Here is a tiny trained network, its code and every weight. The questions are about switching its units off for an input and a class, where a switched-off unit gives its printed mean instead of its output.

import numpy as np


def w(rows, s, z=0):
    codes = np.array(rows[::2]) - 128.0
    scale = np.full(codes.shape[1], s)
    scale[-1] = z or s
    return codes * scale


def f(y):
    return y / 2 * (1 + np.tanh(0.7978845608 * (y + 0.044715 * y**3)))


def log_softmax(a):
    a = a - a.max(-1, keepdims=True)
    return a - np.log(np.exp(a).sum(-1, keepdims=True))


def net(x, mask):
    res = np.array(x, float).reshape(1, 5) / 4 @ E
    y = f(res @ A[0][:, :-1].T + A[0][:, -1])
    res = res + np.where(mask, y, B[0][:, -1]) @ B[0][:, :-1]
    return log_softmax(res[-1] @ U[:, :-1].T + U[:, -1])


A, B = {}, {}
E = w([
[137,191,148,132,85,141,141],'x0',
[180,154,91,151,149,4,94],'x1',
[124,108,175,165,213,142,168],'x2',
[108,98,117,88,125,122,97],'x3',
[202,122,116,93,141,163,135],'x4',
],0.014)
A[0] = w([
[92,124,151,74,149,196,112,162],'neuron 1',
[98,116,51,109,95,141,93,253],'neuron 2',
[160,130,120,113,172,121,160,88],'neuron 3',
[126,177,141,191,121,105,156,220],'neuron 4',
[3,110,103,167,108,127,135,214],'neuron 5',
[142,96,154,151,215,140,192,160],'neuron 6',
],0.015,0.0039)
B[0] = w([
[134,52,191,148,240,150,38,215],'neuron 1',
[199,131,171,111,125,118,157,200],'neuron 2',
[8,137,71,152,124,150,120,160],'neuron 3',
[169,112,174,152,140,121,87,215],'neuron 4',
[199,77,154,119,135,114,192,226],'neuron 5',
[116,56,92,182,84,148,191,246],'neuron 6',
],0.013,0.014)
U = w([
[71,126,15,114,130,79,153,58],'0',
[148,163,164,127,152,250,99,90],'1',
[5,160,170,95,139,144,105,1],'2',
[71,202,151,121,177,120,113,72],'3',
[86,84,108,162,167,143,84,109],'4',
[159,106,136,118,26,171,243,183],'5',
[176,171,122,123,146,27,34,191],'6',
[158,74,219,120,226,105,76,139],'7',
],0.011,0.0063)

Each question gives the input, the list of numbers given to net, and the class t.
The units are the neurons (one row each of A and B). Each row of codes is followed by its name. A weight is (code - 128) times the scale printed after its matrix; where a second scale follows, it is the last column's (A, B and U).
mask holds one flag per neuron, in row order. A switched-off neuron (its flag False) gives its mean, the last column of its row in B, instead of its output. The means were averaged over made-up inputs and are rounded, as every weight is.
A unit's drop is (log p(t) with every unit on - log p(t) with that unit switched off) / (log p(t) with every unit on - log p(t) with every unit switched off).
The circuit of an input: a set's keep is (log p(t) with only the set's units on - log p(t) with every unit switched off) / (log p(t) with every unit on - log p(t) with every unit switched off). Starting from all 6 units, units are removed one at a time, each time the one whose removal leaves the highest keep (on an exact tie, the one counted first), for as long as the keep stays at least 0.8.
units of the circuit, in order: the units of the circuit, biggest drop first
most important unit: the unit with the biggest drop
k most important neurons: the k neurons with the biggest drops, biggest first
drop of u: that unit's drop, to one decimal
input [2,-2,-5,3,6], class 7: units of the circuit, in order	(neuron 6)
input [8,1,7,-8,-5], class 5: 2 most important neurons	(neuron 1; neuron 6)
input [-5,5,4,-5,1], class 0: units of the circuit, in order	(neuron 1; neuron 3)
input [6,-1,2,-3,3], class 1: 4 most important neurons	(neuron 5; neuron 6; neuron 1; neuron 2)
input [0,5,-4,6,3], class 6: units of the circuit, in order	(neuron 6; neuron 1)
input [0,1,-4,-3,0], class 6: 2 most important neurons	(neuron 6; neuron 5)
input [-6,7,2,-8,-1], class 4: 2 most important neurons	(neuron 4; neuron 3)
input [-1,-3,4,-2,8], class 4: 2 most important neurons	(neuron 1; neuron 6)
input [6,3,3,4,-2], class 6: 3 most important neurons	(neuron 1; neuron 6; neuron 5)
input [-8,-2,-1,-5,8], class 4: units of the circuit, in order	(neuron 5; neuron 3)
input [0,8,5,-8,1], class 4: units of the circuit, in order	(neuron 3; neuron 6)
input [5,7,6,4,1], class 6: units of the circuit, in order	(neuron 1; neuron 5)
input [5,8,6,4,-3], class 6: 2 most important neurons	(neuron 1; neuron 5)
input [5,1,8,-1,-6], class 5: most important unit	neuron 1
input [-7,5,0,-1,-2], class 6: 3 most important neurons	(neuron 1; neuron 6; neuron 5)
input [1,5,-3,4,-3], class 6: units of the circuit, in order	(neuron 6; neuron 1)
input [-2,-6,6,-8,4], class 4: units of the circuit, in order	(neuron 1; neuron 6; neuron 5)
input [1,-7,-5,-8,4], class 1: 2 most important neurons	(neuron 5; neuron 4)
input [6,-4,-2,-2,6], class 1: 3 most important neurons	(neuron 5; neuron 4; neuron 2)
input [0,-1,5,-8,3], class 5: units of the circuit, in order	(neuron 6)
input [8,2,-6,1,-4], class 6: 3 most important neurons	(neuron 6; neuron 4; neuron 1)
input [-1,-1,-1,-5,3], class 1: 3 most important neurons	(neuron 5; neuron 6; neuron 2)
input [7,-4,1,-5,-6], class 7: 2 most important neurons	(neuron 6; neuron 4)
input [2,7,7,0,3], class 4: drop of neuron 3	0.2
input [6,3,6,3,1], class 5: drop of neuron 6	0.1
